Here is a tiny trained network, its code and every weight. The questions are about switching its units off for an input and a target symbol, where a switched-off unit gives its printed mean instead of its output.

import numpy as np


def w(rows, s, z=0):
    codes = np.array(rows[::2]) - 128.0
    scale = np.full(codes.shape[1], s)
    scale[-1] = z or s
    return codes * scale


def norm(h):
    return h / np.sqrt((h * h).mean(-1, keepdims=True) + 1e-5)


def f(y):
    return y / 2 * (1 + np.tanh(0.7978845608 * (y + 0.044715 * y**3)))


def softmax(a):
    e = np.exp(a - a.max(-1, keepdims=True))
    return e / e.sum(-1, keepdims=True)


def log_softmax(a):
    a = a - a.max(-1, keepdims=True)
    return a - np.log(np.exp(a).sum(-1, keepdims=True))


def net(x, mask):
    ids = ['αγζμξψ'.index(c) for c in x.split()]
    T = len(ids)
    res = E[ids] + P[:T]
    u = 0
    for l in range(3):
        q, k, v = (norm(res) @ M[l].T for M in (Q, K, V))
        z = softmax(np.where(np.tri(T) > 0, q @ k.T / 3**0.5, -1e9)) @ v
        res = res + np.where(mask[u], z, O[l][:, -1]) @ O[l][:, :-1]
        u += 1
        y = f(norm(res) @ A[l][:, :-1].T + A[l][:, -1])
        res = res + np.where(mask[u : u + 4], y, B[l][:, -1]) @ B[l][:, :-1]
        u += 4
    return log_softmax(norm(res)[-1] @ U[:, :-1].T + U[:, -1])


Q, K, V, O, A, B = {}, {}, {}, {}, {}, {}
E = w([
[69,195,43,100,139,77,142,105,153,148],'α',
[193,160,110,138,113,194,158,87,198,139],'γ',
[138,229,182,61,47,167,189,253,153,82],'ζ',
[115,155,96,124,244,214,134,151,52,81],'μ',
[117,173,126,111,117,124,160,27,182,83],'ξ',
[180,212,120,209,164,109,253,118,167,166],'ψ',
],0.014)
P = w([
[255,94,87,106,172,66,5,93,105,68],'0',
[138,91,116,152,98,108,25,50,131,164],'1',
[145,67,108,151,115,135,71,102,70,190],'2',
[149,121,92,133,119,151,70,142,109,144],'3',
[135,134,95,115,123,154,85,155,138,140],'4',
[127,127,91,97,113,161,124,150,116,134],'5',
[117,151,98,85,112,157,147,160,151,104],'6',
[101,149,113,67,138,174,141,187,174,94],'7',
[135,151,148,65,126,148,174,115,159,130],'8',
[113,120,153,56,162,134,214,126,142,102],'9',
],0.0085)
Q[0] = w([
[155,46,129,179,56,98,18,206,83,254],'L0H1',
[169,134,135,144,161,130,236,125,150,78],'L0H1',
[155,85,81,150,49,185,39,150,70,143],'L0H1',
],0.0058)
K[0] = w([
[167,46,212,155,133,22,37,79,57,70],'L0H1',
[72,185,255,165,126,106,205,219,152,65],'L0H1',
[233,106,86,112,52,79,38,81,81,167],'L0H1',
],0.0047)
V[0] = w([
[122,151,142,152,232,44,150,93,141,154],'L0H1',
[136,127,166,109,140,80,94,181,97,124],'L0H1',
[161,156,115,124,254,175,162,130,193,134],'L0H1',
],0.0054)
O[0] = w([
[125,207,109,238,2,194,211,136,130,29,179],'L0H1',
[78,91,162,224,217,183,176,105,105,152,45],'L0H1',
[178,149,58,115,103,159,203,170,42,146,254],'L0H1',
],0.0074,0.0048)
A[0] = w([
[51,118,216,61,174,146,120,231,183,153,195],'L0N1',
[177,145,127,210,131,89,109,148,120,95,36],'L0N2',
[131,96,190,133,51,181,136,175,104,137,106],'L0N3',
[80,108,183,136,254,109,165,110,124,168,6],'L0N4',
],0.0062,0.0012)
B[0] = w([
[95,176,193,109,185,171,222,42,105,171,236],'L0N1',
[85,78,82,176,100,126,244,99,145,116,125],'L0N2',
[147,185,217,56,127,88,115,113,57,104,101],'L0N3',
[115,245,120,127,60,255,55,124,147,52,1],'L0N4',
],0.007,0.00052)
Q[1] = w([
[6,2,169,215,144,50,83,187,179,251],'L1H1',
[149,112,161,150,34,174,75,63,116,169],'L1H1',
[124,211,179,96,137,199,116,75,103,69],'L1H1',
],0.0054)
K[1] = w([
[129,30,74,217,131,118,81,1,155,52],'L1H1',
[164,168,96,118,31,115,154,122,170,150],'L1H1',
[142,118,162,111,94,144,177,184,89,123],'L1H1',
],0.0074)
V[1] = w([
[181,163,174,74,115,44,158,122,168,135],'L1H1',
[144,219,26,147,147,99,162,134,129,254],'L1H1',
[229,76,54,196,106,78,93,127,193,120],'L1H1',
],0.0057)
O[1] = w([
[124,91,102,115,78,103,157,200,175,181,161],'L1H1',
[11,104,164,143,176,167,92,119,188,173,255],'L1H1',
[147,80,138,134,192,101,213,144,84,39,129],'L1H1',
],0.011,0.0083)
A[1] = w([
[164,135,88,89,151,175,134,134,219,123,117],'L1N1',
[149,139,175,133,246,192,109,135,2,41,7],'L1N2',
[150,124,177,78,145,127,142,200,150,120,101],'L1N3',
[149,153,122,62,91,95,9,166,132,206,70],'L1N4',
],0.0066,0.0017)
B[1] = w([
[202,55,162,177,146,106,109,73,12,198,253],'L1N1',
[155,166,121,92,92,183,68,7,2,197,157],'L1N2',
[134,87,149,217,145,195,159,84,110,6,130],'L1N3',
[131,171,153,227,156,122,205,147,124,135,224],'L1N4',
],0.0068,0.0049)
Q[2] = w([
[3,130,75,63,108,240,126,50,192,162],'L2H1',
[85,135,200,160,101,39,2,183,72,161],'L2H1',
[114,209,46,140,128,95,165,201,172,128],'L2H1',
],0.0068)
K[2] = w([
[100,179,154,38,149,166,136,149,113,193],'L2H1',
[150,115,154,71,194,14,83,91,101,1],'L2H1',
[93,188,142,90,106,112,153,176,166,92],'L2H1',
],0.0089)
V[2] = w([
[253,85,241,144,112,230,157,118,165,140],'L2H1',
[137,122,103,15,66,121,192,120,134,36],'L2H1',
[101,194,182,97,137,176,184,224,151,122],'L2H1',
],0.0058)
O[2] = w([
[212,169,249,91,80,68,157,130,52,152,3],'L2H1',
[117,110,113,141,107,154,55,158,149,177,45],'L2H1',
[142,92,151,196,147,136,111,124,91,96,206],'L2H1',
],0.012,0.0036)
A[2] = w([
[206,117,243,65,136,72,183,95,46,27,88],'L2N1',
[123,137,116,243,82,196,129,133,126,155,64],'L2N2',
[153,210,127,70,95,170,47,83,108,72,5],'L2N3',
[197,193,233,154,60,74,123,254,24,206,196],'L2N4',
],0.0062,0.0016)
B[2] = w([
[124,74,253,165,136,163,19,139,120,157,197],'L2N1',
[194,76,180,160,80,150,169,165,20,127,192],'L2N2',
[133,124,76,74,107,151,174,42,27,102,129],'L2N3',
[102,75,61,66,168,113,122,97,164,120,254],'L2N4',
],0.012,0.0074)
U = w([
[51,130,49,96,216,123,117,130,242,162,188],'α',
[131,62,197,162,179,109,14,122,143,179,146],'γ',
[128,193,122,118,145,108,83,166,167,121,7],'ζ',
[112,237,103,89,155,165,109,43,71,126,45],'μ',
[112,80,63,61,3,74,69,202,104,55,111],'ξ',
[107,178,197,212,59,194,183,189,157,116,205],'ψ',
],0.0048,0.0018)

Each question gives the input, a string of symbols that net reads in full, and the target symbol t.
The units are the heads (3 rows each of Q, K, V and O) and the neurons (one row each of A and B). Each row of codes is followed by its name. A weight is (code - 128) times the scale printed after its matrix; where a second scale follows, it is the last column's (O, A, B and U).
mask holds one flag per unit, layer by layer, with each layer's heads first. A switched-off unit (its flag False) gives its mean, the last column of its rows in O or B, instead of its output. The means were averaged over made-up inputs and are rounded, as every weight is.
A unit's drop is (log p(t) with every unit on - log p(t) with that unit switched off) / (log p(t) with every unit on - log p(t) with every unit switched off).
The circuit of an input: a set's keep is (log p(t) with only the set's units on - log p(t) with every unit switched off) / (log p(t) with every unit on - log p(t) with every unit switched off). Starting from the 12 units with the biggest drops (on a tie, the unit counted first), units are removed one at a time, each time the one whose removal leaves the highest keep (on an exact tie, the one counted first), for as long as the keep stays at least 0.8.
units of the circuit, in order: the units of the circuit, biggest drop first
k most important neurons: the k neurons with the biggest drops, biggest first
k most important neurons of layer l: the k neurons of layer l with the biggest drops, biggest first
drop when u is switched off: that unit's drop, to one decimal
input α μ γ α μ α ψ γ ξ, target γ: units of the circuit, in order => (L2H1; L2N1)
input α α ξ α γ γ γ μ α μ, target μ: units of the circuit, in order => (L1H1; L1N2)
input ζ α α α ζ, target α: units of the circuit, in order => (L2N4; L1H1; L0H1)
input α ζ α α γ, target ψ: units of the circuit, in order => (L2N4)
input ψ α ψ ψ α ζ α μ ξ, target ψ: 2 most important neurons => (L1N4; L2N2)
input α ζ ξ, target ψ: 3 most important neurons => (L0N4; L1N4; L2N4)
input ζ ψ α, target γ: 2 most important neurons => (L0N1; L2N1)
input ψ γ α ζ ψ α, target ξ: 3 most important neurons => (L0N3; L2N2; L2N4)
input α ψ α γ ξ ζ, target α: 2 most important neurons => (L2N4; L0N1)
input α μ ζ μ ζ ξ, target μ: 2 most important neurons of layer 0 => (L0N4; L0N1)
input α α α ψ γ, target γ: units of the circuit, in order => (L2H1; L2N1; L2N4)
input ψ ζ μ α α α ψ ψ μ μ, target ξ: 2 most important neurons => (L0N3; L0N1)
input α ζ γ α α μ, target ψ: 2 most important neurons => (L1N4; L2N2)
input ζ ψ α ξ, target ξ: units of the circuit, in order => (L1H1)
input γ ζ α γ α γ ψ α α μ, target ψ: 2 most important neurons => (L2N2; L1N4)
input ζ α α α α, target ψ: 3 most important neurons => (L1N4; L0N1; L2N4)
input α γ ψ, target ψ: 2 most important neurons => (L2N4; L1N1)
input α γ μ ξ, target μ: drop when L1H1 is switched off => 0.6
input α α γ α ζ α α α, target ψ: drop when L0N1 is switched off => 0.3
input α ψ ζ α α ψ ψ ψ α, target ξ: drop when L0H1 is switched off => 0.6
input γ ζ μ μ α, target μ: most important neuron => (L2N1)
